Here is a tiny trained network, its code and every weight. The questions are about switching its units off for an input and a class, where a switched-off unit gives its printed mean instead of its output.

import numpy as np


def w(rows, s, z=0):
    codes = np.array(rows[::2]) - 128.0
    scale = np.full(codes.shape[1], s)
    scale[-1] = z or s
    return codes * scale


def norm(h):
    return h / np.sqrt((h * h).mean(-1, keepdims=True) + 1e-5)


def f(y):
    return np.maximum(y, 0)


def log_softmax(a):
    a = a - a.max(-1, keepdims=True)
    return a - np.log(np.exp(a).sum(-1, keepdims=True))


def net(x, mask):
    res = np.array(x, float).reshape(1, 3) / 4 @ E
    u = 0
    for l in range(2):
        y = f(norm(res) @ A[l][:, :-1].T + A[l][:, -1])
        res = res + np.where(mask[u : u + 12], y, B[l][:, -1]) @ B[l][:, :-1]
        u += 12
    return log_softmax(norm(res)[-1] @ U[:, :-1].T + U[:, -1])


A, B = {}, {}
E = w([
[192,115,251,105,106,116,18,50,174,179,155,137],'x0',
[233,124,116,130,81,61,119,111,219,168,88,130],'x1',
[156,137,158,109,120,193,95,164,88,111,73,123],'x2',
],0.0022)
A[0] = w([
[165,141,218,85,100,190,30,166,91,110,81,147,130],'0.n0',
[204,98,86,144,65,23,158,108,241,186,122,123,109],'0.n1',
[220,142,91,119,60,115,148,193,163,116,49,121,125],'0.n2',
[148,135,220,127,150,124,55,61,154,176,181,130,93],'0.n3',
[250,121,216,120,88,115,29,78,207,181,67,110,2],'0.n4',
[128,127,128,127,126,129,128,129,129,127,127,129,123],'0.n5',
[139,129,149,148,152,73,117,37,195,180,178,122,89],'0.n6',
[83,150,53,144,129,142,198,174,92,84,96,113,127],'0.n7',
[122,123,125,130,131,128,132,126,125,127,129,115,113],'0.n8',
[11,143,46,156,166,142,215,155,81,80,130,95,136],'0.n9',
[177,128,246,112,142,143,21,72,148,173,142,132,77],'0.n10',
[145,132,188,127,165,121,79,35,163,179,172,101,83],'0.n11',
],0.0024,0.0045)
B[0] = w([
[161,108,163,158,180,169,107,57,127,169,95,81,202],'0.n0',
[145,171,50,168,221,162,199,78,122,95,115,98,210],'0.n1',
[168,118,121,163,198,168,111,70,94,81,115,72,187],'0.n2',
[215,103,111,124,82,105,107,146,153,103,96,119,199],'0.n3',
[1,115,207,29,20,98,93,220,121,210,221,209,192],'0.n4',
[126,126,128,128,129,126,129,126,127,129,129,128,128],'0.n5',
[124,119,116,108,85,55,151,189,163,94,141,195,179],'0.n6',
[143,105,183,100,62,64,80,140,181,134,140,149,217],'0.n7',
[126,127,129,127,126,127,124,133,127,122,128,132,128],'0.n8',
[107,108,193,88,48,51,85,156,160,149,155,174,255],'0.n9',
[218,80,163,106,69,119,50,142,146,144,92,109,210],'0.n10',
[194,125,105,115,80,60,146,166,187,101,109,160,182],'0.n11',
],0.0028,0.0042)
A[1] = w([
[128,129,128,129,128,128,128,128,128,128,128,128,122],'1.n0',
[131,137,106,135,148,129,147,115,131,125,124,115,103],'1.n1',
[64,132,111,128,117,123,160,164,110,116,142,137,53],'1.n2',
[164,117,156,115,139,192,98,110,120,169,104,110,96],'1.n3',
[136,117,122,124,99,145,132,190,107,106,84,118,45],'1.n4',
[108,145,128,131,139,126,140,119,123,136,143,134,43],'1.n5',
[48,136,109,122,103,121,163,179,107,117,146,148,22],'1.n6',
[19,139,114,131,106,107,157,152,122,130,182,152,2],'1.n7',
[135,151,92,139,164,135,154,102,132,120,122,112,87],'1.n8',
[111,133,131,129,120,122,130,126,125,140,142,138,26],'1.n9',
[2,126,148,118,151,154,132,135,85,129,146,126,99],'1.n10',
[134,138,101,135,152,133,147,115,130,123,122,110,95],'1.n11',
],0.0051,0.00084)
B[1] = w([
[128,128,128,128,128,129,128,127,126,128,128,127,128],'1.n0',
[108,129,104,131,133,97,157,147,140,117,156,168,147],'1.n1',
[240,109,166,105,76,100,62,96,183,154,109,120,204],'1.n2',
[64,92,68,166,181,157,176,109,85,45,131,85,218],'1.n3',
[166,93,183,115,116,130,57,81,136,148,141,115,177],'1.n4',
[153,118,130,124,120,123,117,131,133,110,119,124,134],'1.n5',
[253,111,163,117,86,118,58,62,189,149,102,93,237],'1.n6',
[236,81,199,77,34,128,32,127,161,145,41,83,255],'1.n7',
[110,130,99,132,130,86,164,155,150,117,158,178,159],'1.n8',
[150,120,129,128,120,129,121,126,132,110,115,120,145],'1.n9',
[74,122,91,111,96,48,198,184,185,188,192,226,213],'1.n10',
[98,128,107,128,130,94,155,151,142,127,167,169,150],'1.n11',
],0.0029,0.0038)
U = w([
[157,112,159,96,66,102,100,135,157,146,126,139,188],'0',
[54,138,138,123,145,144,161,149,104,142,158,157,56],'1',
[89,250,121,139,128,155,139,132,91,157,133,120,3],'2',
[130,161,55,151,165,107,203,125,147,118,131,137,142],'3',
[126,115,135,142,178,191,118,102,87,104,109,87,125],'4',
],0.012,0.0036)

Each question gives the input, the list of numbers given to net, and the class t.
The units are the neurons (one row each of A and B). Each row of codes is followed by its name. A weight is (code - 128) times the scale printed after its matrix; where a second scale follows, it is the last column's (A, B and U).
mask holds one flag per neuron, layer by layer. A switched-off neuron (its flag False) gives its mean, the last column of its row in B, instead of its output. The means were averaged over made-up inputs and are rounded, as every weight is.
A unit's drop is (log p(t) with every unit on - log p(t) with that unit switched off) / (log p(t) with every unit on - log p(t) with every unit switched off).
The circuit of an input: a set's keep is (log p(t) with only the set's units on - log p(t) with every unit switched off) / (log p(t) with every unit on - log p(t) with every unit switched off). Starting from the 12 units with the biggest drops (on a tie, the unit counted first), units are removed one at a time, each time the one whose removal leaves the highest keep (on an exact tie, the one counted first), for as long as the keep stays at least 0.8.
units of the circuit, in order: the units of the circuit, biggest drop first
unit that matters most: the unit with the biggest drop
k most important neurons: the k neurons with the biggest drops, biggest first
k most important neurons of layer l: the k neurons of layer l with the biggest drops, biggest first
drop when u is switched off: that unit's drop, to one decimal
input [1,8,-1], class 3: units of the circuit, in order : 0.n1, 1.n7, 0.n9
input [1,2,-3], class 3: unit that matters most : 0.n1
input [-4,3,-1], class 3: units of the circuit, in order : 1.n7, 0.n1, 1.n6
input [1,-1,-4], class 3: 4 most important neurons of layer 0 : 0.n4, 0.n9, 0.n11, 0.n3
input [1,-6,7], class 1: 3 most important neurons of layer 0 : 0.n10, 0.n3, 0.n2
input [1,8,-5], class 3: 2 most important neurons of layer 0 : 0.n1, 0.n9
input [-3,-1,7], class 4: 4 most important neurons of layer 0 : 0.n4, 0.n0, 0.n6, 0.n11
input [3,3,-6], class 3: 3 most important neurons of layer 0 : 0.n1, 0.n9, 0.n7
input [6,-5,1], class 4: 4 most important neurons of layer 0 : 0.n9, 0.n0, 0.n7, 0.n4
input [4,-3,3], class 4: 2 most important neurons of layer 0 : 0.n0, 0.n9
input [2,2,-4], class 3: 2 most important neurons : 0.n1, 1.n7
input [1,7,-8], class 3: drop when 0.n1 is switched off : 0.3
input [1,-6,2], class 1: drop when 1.n10 is switched off : 0.4
input [3,-5,5], class 4: drop when 1.n11 is switched off : 0.0
input [-4,4,6], class 4: unit that matters most : 0.n2
input [1,-5,6], class 1: 3 most important neurons : 1.n10, 0.n10, 0.n3
